Here is a tiny trained network, its code and every weight. The questions are about switching its units off for an input and a class, where a switched-off unit gives its printed mean instead of its output.

import numpy as np


def w(rows, s, z=0):
    codes = np.array(rows[::2]) - 128.0
    scale = np.full(codes.shape[1], s)
    scale[-1] = z or s
    return codes * scale


def f(y):
    return np.maximum(y, 0)


def log_softmax(a):
    a = a - a.max(-1, keepdims=True)
    return a - np.log(np.exp(a).sum(-1, keepdims=True))


def net(x, mask):
    res = np.array(x, float).reshape(1, 7) / 4 @ E
    y = f(res @ A[0][:, :-1].T + A[0][:, -1])
    res = res + np.where(mask, y, B[0][:, -1]) @ B[0][:, :-1]
    return log_softmax(res[-1] @ U[:, :-1].T + U[:, -1])


A, B = {}, {}
E = w([
[136,131,128,129,130,125,121,134,128],'x0',
[121,126,133,129,126,130,132,121,129],'x1',
[132,131,123,130,119,125,131,131,125],'x2',
[141,129,225,116,120,97,185,201,163],'x3',
[153,146,126,251,171,162,161,133,156],'x4',
[128,125,123,125,129,130,128,132,136],'x5',
[46,129,138,148,100,189,94,213,90],'x6',
],0.019)
A[0] = w([
[68,115,135,157,110,157,88,194,92,130],'N1',
[38,153,144,133,86,199,93,232,82,111],'N2',
[150,133,56,221,146,187,115,89,112,128],'N3',
[99,107,71,204,164,139,95,123,119,103],'N4',
[149,116,100,116,148,51,152,109,162,249],'N5',
[131,157,138,129,136,109,98,136,132,141],'N6',
[175,118,72,191,194,88,173,5,150,180],'N7',
[98,100,66,62,113,113,50,69,63,254],'N8',
[140,119,159,32,124,114,157,173,115,126],'N9',
[138,169,142,157,167,155,169,157,162,33],'N10',
[141,147,63,178,172,167,108,78,118,188],'N11',
[147,75,132,103,144,130,183,109,114,185],'N12',
[120,99,193,49,65,85,154,155,141,126],'N13',
[103,112,113,113,99,130,96,101,117,102],'N14',
[180,144,138,93,101,93,129,106,189,211],'N15',
[117,110,89,182,122,158,119,120,116,91],'N16',
[131,156,96,95,131,145,115,106,107,134],'N17',
[88,152,100,153,106,207,100,157,119,94],'N18',
[92,139,98,167,137,177,106,166,85,91],'N19',
[49,108,200,66,85,125,104,213,100,99],'N20',
[127,98,150,84,121,90,146,151,119,118],'N21',
[161,135,217,207,163,125,234,192,159,8],'N22',
[123,152,158,58,170,113,152,109,169,143],'N23',
[104,155,114,163,129,121,130,117,116,85],'N24',
[115,130,94,33,126,151,67,74,74,241],'N25',
],0.012,0.0067)
B[0] = w([
[108,126,133,129,146,175,139,192,137,202],'N1',
[130,115,75,116,186,143,181,247,143,239],'N2',
[78,150,189,79,174,111,116,161,97,212],'N3',
[98,101,161,117,143,138,115,160,117,185],'N4',
[159,131,162,143,113,95,109,60,121,202],'N5',
[148,142,118,127,115,131,148,119,108,134],'N6',
[181,231,95,61,184,68,129,135,166,253],'N7',
[149,105,49,176,79,169,86,113,171,254],'N8',
[124,119,146,121,154,89,176,147,89,191],'N9',
[156,89,109,155,91,173,107,90,165,166],'N10',
[137,203,160,45,165,86,124,152,151,210],'N11',
[131,129,133,119,119,113,105,99,104,165],'N12',
[103,142,186,107,150,50,167,143,85,207],'N13',
[121,113,100,105,123,176,128,136,146,163],'N14',
[141,119,151,137,85,104,130,79,97,196],'N15',
[81,120,164,114,121,141,128,153,98,167],'N16',
[151,125,126,133,116,149,130,121,144,166],'N17',
[95,91,149,137,121,156,100,171,108,188],'N18',
[85,74,168,145,105,151,89,173,108,185],'N19',
[192,167,86,128,180,121,207,170,111,223],'N20',
[102,122,175,126,139,111,125,116,103,168],'N21',
[168,109,30,182,59,169,65,92,181,224],'N22',
[115,103,157,128,102,86,134,78,87,177],'N23',
[130,101,157,119,135,124,123,153,135,144],'N24',
[172,115,77,180,67,160,113,93,174,241],'N25',
],0.012,0.026)
U = w([
[162,136,85,183,67,132,91,8,194,250],'0',
[145,173,131,99,215,84,182,159,129,217],'1',
[127,79,58,230,96,213,130,147,164,78],'2',
[45,115,239,139,158,150,113,167,117,9],'3',
[131,110,225,151,104,63,167,62,58,80],'4',
],0.011,0.0018)

Each question gives the input, the list of numbers given to net, and the class t.
The units are the neurons (one row each of A and B). Each row of codes is followed by its name. A weight is (code - 128) times the scale printed after its matrix; where a second scale follows, it is the last column's (A, B and U).
mask holds one flag per neuron, in row order. A switched-off neuron (its flag False) gives its mean, the last column of its row in B, instead of its output. The means were averaged over made-up inputs and are rounded, as every weight is.
A unit's drop is (log p(t) with every unit on - log p(t) with that unit switched off) / (log p(t) with every unit on - log p(t) with every unit switched off).
The circuit of an input: a set's keep is (log p(t) with only the set's units on - log p(t) with every unit switched off) / (log p(t) with every unit on - log p(t) with every unit switched off). Starting from the 12 units with the biggest drops (on a tie, the unit counted first), units are removed one at a time, each time the one whose removal leaves the highest keep (on an exact tie, the one counted first), for as long as the keep stays at least 0.8.
circuit, biggest first: the units of the circuit, biggest drop first
most important unit: the unit with the biggest drop
top k neurons: the k neurons with the biggest drops, biggest first
drop of u: that unit's drop, to one decimal
input [8,6,8,5,1,-3,2], class 2: top 2 neurons -> [N22, N7]
input [3,-3,-5,7,1,-2,5], class 2: circuit, biggest first -> [N22]
input [1,6,-4,0,1,-2,3], class 3: circuit, biggest first -> [N7, N22]
input [2,-7,-1,0,0,2,3], class 2: top 2 neurons -> [N7, N11]
input [-7,5,1,-5,6,1,0], class 1: top 2 neurons -> [N7, N11]
input [6,6,2,-5,1,8,-8], class 1: top 2 neurons -> [N7, N22]
input [0,2,-6,-4,0,4,0], class 0: top 2 neurons -> [N2, N20]
input [-7,0,-3,5,-3,-5,0], class 4: top 2 neurons -> [N7, N2]
input [-5,5,0,5,6,-8,1], class 2: top 2 neurons -> [N7, N5]
input [7,-6,1,6,1,2,-1], class 0: drop of N22 -> 1.1
input [6,1,8,8,-7,6,-2], class 4: drop of N2 -> 0.0
input [5,-8,3,-1,7,-3,1], class 3: drop of N20 -> 0.2
input [6,-5,8,5,6,0,0], class 0: drop of N2 -> 0.3
input [-1,-5,-5,-8,2,-6,7], class 3: most important unit -> N3
